Below is a small trained network, with its code and all its weights. Each question gives an input and a target symbol and asks what happens when units are switched off, that is, made to give their printed mean instead of their output.

import numpy as np


def w(rows, s, z=0):
    codes = np.array(rows[::2]) - 128.0
    scale = np.full(codes.shape[1], s)
    scale[-1] = z or s
    return codes * scale


def norm(h):
    return h / np.sqrt((h * h).mean(-1, keepdims=True) + 1e-5)


def f(y):
    return np.maximum(y, 0)


def softmax(a):
    e = np.exp(a - a.max(-1, keepdims=True))
    return e / e.sum(-1, keepdims=True)


def log_softmax(a):
    a = a - a.max(-1, keepdims=True)
    return a - np.log(np.exp(a).sum(-1, keepdims=True))


def net(x, mask):
    ids = ['αελξτφ'.index(c) for c in x.split()]
    T = len(ids)
    res = E[ids] + P[:T]
    r = norm(res)
    for j in range(3):
        rows = slice(4 * j, 4 * j + 4)
        q, k, v = (r @ M[0][rows].T for M in (Q, K, V))
        z = softmax(np.where(np.tri(T) > 0, q @ k.T / 4**0.5, -1e9)) @ v
        o = O[0][rows]
        res = res + np.where(mask[j], z, o[:, -1]) @ o[:, :-1]
    y = f(norm(res) @ A[0][:, :-1].T + A[0][:, -1])
    res = res + np.where(mask[3:15], y, B[0][:, -1]) @ B[0][:, :-1]
    return log_softmax(norm(res)[-1] @ U[:, :-1].T + U[:, -1])


Q, K, V, O, A, B = {}, {}, {}, {}, {}, {}
E = w([
[147,151,75],'α',
[92,118,34],'ε',
[3,151,59],'λ',
[151,188,123],'ξ',
[173,90,129],'τ',
[93,118,233],'φ',
],0.018)
P = w([
[180,68,253],'0',
[78,136,60],'1',
[60,150,72],'2',
[63,145,75],'3',
[69,144,74],'4',
[66,143,71],'5',
[78,138,69],'6',
[73,138,66],'7',
[78,133,59],'8',
[77,134,56],'9',
],0.0046)
Q[0] = w([
[82,160,202],'h1',
[59,155,121],'h1',
[125,71,134],'h1',
[40,59,163],'h1',
[156,167,144],'h2',
[89,65,122],'h2',
[232,165,10],'h2',
[219,194,190],'h2',
[169,131,145],'h3',
[192,53,146],'h3',
[209,197,165],'h3',
[76,71,243],'h3',
],0.011)
K[0] = w([
[80,150,134],'h1',
[135,142,172],'h1',
[126,79,154],'h1',
[76,149,123],'h1',
[140,111,143],'h2',
[118,118,97],'h2',
[164,197,177],'h2',
[99,188,153],'h2',
[122,90,208],'h3',
[108,92,162],'h3',
[125,213,119],'h3',
[8,139,132],'h3',
],0.015)
V[0] = w([
[140,151,115],'h1',
[144,120,191],'h1',
[104,120,172],'h1',
[185,196,142],'h1',
[120,129,105],'h2',
[85,143,120],'h2',
[255,106,145],'h2',
[178,167,163],'h2',
[94,98,101],'h3',
[67,67,174],'h3',
[190,119,125],'h3',
[102,107,151],'h3',
],0.015)
O[0] = w([
[146,134,210,157],'h1',
[63,225,104,49],'h1',
[72,135,197,72],'h1',
[46,163,93,152],'h1',
[88,171,93,157],'h2',
[166,176,92,152],'h2',
[88,124,162,90],'h2',
[173,69,155,133],'h2',
[110,156,146,132],'h3',
[57,62,109,3],'h3',
[162,228,171,155],'h3',
[3,149,116,73],'h3',
],0.005,0.0053)
A[0] = w([
[183,51,144,149],'n1',
[201,107,110,78],'n2',
[199,140,66,172],'n3',
[42,111,153,153],'n4',
[133,202,220,104],'n5',
[192,86,114,90],'n6',
[72,124,38,37],'n7',
[114,5,158,3],'n8',
[105,16,135,17],'n9',
[77,29,91,71],'n10',
[156,71,146,96],'n11',
[86,96,214,88],'n12',
],0.012,0.0036)
B[0] = w([
[43,149,133,161],'n1',
[66,136,163,183],'n2',
[79,64,187,254],'n3',
[79,158,254,178],'n4',
[200,127,83,173],'n5',
[90,192,82,169],'n6',
[222,6,125,200],'n7',
[91,163,105,151],'n8',
[124,166,70,148],'n9',
[207,187,157,170],'n10',
[115,162,254,143],'n11',
[27,80,158,157],'n12',
],0.0072,0.008)
U = w([
[160,159,69,4],'α',
[246,164,151,215],'ε',
[203,16,99,210],'λ',
[131,149,42,64],'ξ',
[114,89,204,210],'τ',
[103,188,65,46],'φ',
],0.011,0.0037)

Each question gives the input, a string of symbols that net reads in full, and the target symbol t.
The units are the heads (4 rows each of Q, K, V and O) and the neurons (one row each of A and B). Each row of codes is followed by its name. A weight is (code - 128) times the scale printed after its matrix; where a second scale follows, it is the last column's (O, A, B and U).
mask holds one flag per unit, heads first, then neurons. A switched-off unit (its flag False) gives its mean, the last column of its rows in O or B, instead of its output. The means were averaged over made-up inputs and are rounded, as every weight is.
A unit's drop is (log p(t) with every unit on - log p(t) with that unit switched off) / (log p(t) with every unit on - log p(t) with every unit switched off).
The circuit of an input: a set's keep is (log p(t) with only the set's units on - log p(t) with every unit switched off) / (log p(t) with every unit on - log p(t) with every unit switched off). Starting from the 12 units with the biggest drops (on a tie, the unit counted first), units are removed one at a time, each time the one whose removal leaves the highest keep (on an exact tie, the one counted first), for as long as the keep stays at least 0.8.
circuit, biggest first: the units of the circuit, biggest drop first
k most important neurons: the k neurons with the biggest drops, biggest first
which heads matter: for each layer, one digit per head in row order, 1 if its drop is at least 0.15 and else 0, layers parted by /
drop when u is switched off: that unit's drop, to one decimal
input ε ξ ε, target λ: circuit, biggest first : (n7)
input τ τ α, target λ: circuit, biggest first : (h2; n4)
input τ τ α τ ε λ, target τ: circuit, biggest first : (h2; n4; n7)
input φ λ λ ξ ξ φ ε τ α, target φ: which heads matter : 011
input φ ξ λ α, target φ: 4 most important neurons : (n7; n6; n2; n10)
input ξ ξ λ ξ ξ α, target τ: which heads matter : 011
input λ τ λ, target τ: which heads matter : 110
input ε ξ ε λ ξ α α ε λ, target λ: 2 most important neurons : (n7; n6)
input ξ ε ε τ α α, target τ: which heads matter : 010
input ε λ τ, target τ: 2 most important neurons : (n3; n11)
input α ε ε α ε λ, target λ: drop when n1 is switched off : 0.0
input τ φ φ α λ ε ε ξ τ, target φ: drop when h3 is switched off : 0.4
input τ λ τ α, target λ: drop when n4 is switched off : 0.5
input φ ε τ, target φ: most important neuron : (n9)
